Below are the code and all the weights of a small trained network. Each question names an input and a class and asks about switching units off, where a switched-off unit gives its printed mean instead of its output.

import numpy as np


def w(rows, s, z=0):
    codes = np.array(rows[::2]) - 128.0
    scale = np.full(codes.shape[1], s)
    scale[-1] = z or s
    return codes * scale


def norm(h):
    return h / np.sqrt((h * h).mean(-1, keepdims=True) + 1e-5)


def f(y):
    return np.maximum(y, 0)


def log_softmax(a):
    a = a - a.max(-1, keepdims=True)
    return a - np.log(np.exp(a).sum(-1, keepdims=True))


def net(x, mask):
    res = np.array(x, float).reshape(1, 4) / 4 @ E
    u = 0
    for l in range(4):
        y = f(norm(res) @ A[l][:, :-1].T + A[l][:, -1])
        res = res + np.where(mask[u : u + 3], y, B[l][:, -1]) @ B[l][:, :-1]
        u += 3
    return log_softmax(norm(res)[-1] @ U[:, :-1].T + U[:, -1])


A, B = {}, {}
E = w([
[127,133,130,131,129,135,131,122,119,140,113],'x0',
[108,89,97,106,166,157,97,79,3,48,147],'x1',
[217,164,93,66,88,107,150,138,102,87,105],'x2',
[143,178,138,202,121,148,2,53,137,107,138],'x3',
],0.00091)
A[0] = w([
[69,59,82,64,182,142,228,192,69,110,133,87],'L0N1',
[86,61,155,76,126,67,252,239,156,197,92,154],'L0N2',
[46,31,135,119,172,144,132,117,81,124,159,2],'L0N3',
],0.0022)
B[0] = w([
[157,133,197,175,96,29,154,203,120,220,62,218],'L0N1',
[111,136,57,117,176,204,51,46,119,56,193,255],'L0N2',
[102,250,133,243,184,131,226,205,128,180,124,171],'L0N3',
],0.0024,0.0028)
A[1] = w([
[133,42,143,76,124,93,155,140,28,125,86,14],'L1N1',
[174,39,147,75,71,42,121,150,43,129,65,5],'L1N2',
[62,98,145,160,164,214,117,61,17,8,154,73],'L1N3',
],0.0018,0.0021)
B[1] = w([
[169,94,191,143,78,106,45,12,119,128,118,151],'L1N1',
[107,33,197,102,114,108,41,3,47,126,164,154],'L1N2',
[95,129,58,79,160,176,156,148,219,127,181,252],'L1N3',
],0.0025,0.0016)
A[2] = w([
[208,148,82,42,96,132,131,93,79,44,126,34],'L2N1',
[252,207,140,95,10,59,98,130,144,76,30,2],'L2N2',
[39,131,163,195,161,184,126,122,205,167,157,44],'L2N3',
],0.002,0.00091)
B[2] = w([
[185,166,92,78,74,122,176,229,131,81,43,215],'L2N1',
[47,88,192,226,168,200,142,32,211,245,248,219],'L2N2',
[138,20,130,6,103,89,82,80,106,71,113,251],'L2N3',
],0.0019,0.0022)
A[3] = w([
[139,115,187,128,79,88,78,95,189,166,118,92],'L3N1',
[165,72,212,108,34,45,65,92,137,123,63,10],'L3N2',
[218,255,65,102,86,151,138,177,140,54,85,38],'L3N3',
],0.0028,0.0014)
B[3] = w([
[156,145,143,133,114,125,180,143,66,137,134,248],'L3N1',
[217,54,177,29,46,20,34,121,28,49,22,210],'L3N2',
[189,220,61,104,48,149,243,254,154,73,13,248],'L3N3',
],0.0035,0.0019)
U = w([
[5,9,10,22,252,248,16,6,240,14,254,199],'0',
[246,5,251,6,9,4,7,39,8,39,9,169],'1',
[243,252,4,32,17,243,247,247,233,7,8,162],'2',
[233,245,251,253,22,234,197,6,241,252,233,25],'3',
[11,113,242,253,243,8,252,253,15,252,27,6],'4',
],0.0042,0.0022)

Each question gives the input, the list of numbers given to net, and the class t.
The units are the neurons (one row each of A and B). Each row of codes is followed by its name. A weight is (code - 128) times the scale printed after its matrix; where a second scale follows, it is the last column's (A, B and U).
mask holds one flag per neuron, layer by layer. A switched-off neuron (its flag False) gives its mean, the last column of its row in B, instead of its output. The means were averaged over made-up inputs and are rounded, as every weight is.
A unit's drop is (log p(t) with every unit on - log p(t) with that unit switched off) / (log p(t) with every unit on - log p(t) with every unit switched off).
The circuit of an input: a set's keep is (log p(t) with only the set's units on - log p(t) with every unit switched off) / (log p(t) with every unit on - log p(t) with every unit switched off). Starting from all 12 units, units are removed one at a time, each time the one whose removal leaves the highest keep (on an exact tie, the one counted first), for as long as the keep stays at least 0.8.
units of the circuit, in order: the units of the circuit, biggest drop first
most important unit: the unit with the biggest drop
top k neurons: the k neurons with the biggest drops, biggest first
top k neurons in layer l: the k neurons of layer l with the biggest drops, biggest first
drop of u: that unit's drop, to one decimal
input [-7,-7,-7,2], class 1: most important unit : L2N3
input [-3,1,-2,-8], class 4: top 3 neurons : (L0N1 L1N3 L3N3)
input [6,-4,-4,0], class 0: top 2 neurons in layer 0 : (L0N1 L0N2)
input [-5,1,-1,1], class 0: units of the circuit, in order : (L3N3 L3N2)
input [-2,2,0,-8], class 4: top 2 neurons in layer 0 : (L0N1 L0N2)
input [3,4,-3,2], class 0: top 2 neurons : (L0N1 L3N3)
input [-4,1,0,-4], class 4: top 3 neurons : (L0N1 L0N2 L2N1)
input [6,6,-6,-5], class 4: top 2 neurons : (L0N3 L0N1)
input [-6,4,-3,-4], class 4: top 2 neurons in layer 0 : (L0N3 L0N1)
input [3,-2,0,1], class 1: top 2 neurons : (L0N2 L0N1)
input [1,-2,-1,-6], class 0: top 2 neurons : (L0N2 L3N3)
input [-8,0,1,3], class 3: top 2 neurons in layer 1 : (L1N3 L1N2)
input [-6,-4,-8,7], class 1: top 2 neurons : (L0N2 L2N3)
input [-7,-3,7,3], class 3: most important unit : L2N2
input [-1,-3,4,2], class 3: top 2 neurons : (L2N2 L0N2)
input [-5,4,-5,1], class 0: top 4 neurons : (L0N1 L3N3 L2N3 L3N1)
input [4,-7,0,8], class 1: top 2 neurons : (L3N2 L2N3)
input [-6,-2,-2,1], class 1: drop of L0N2 : 1.6
input [0,-4,3,6], class 3: drop of L2N2 : 0.6
input [2,-8,-5,2], class 1: most important unit : L2N3
input [-5,-4,-6,-3], class 0: drop of L0N2 : 0.9
input [0,2,-2,-1], class 4: drop of L0N3 : 0.6
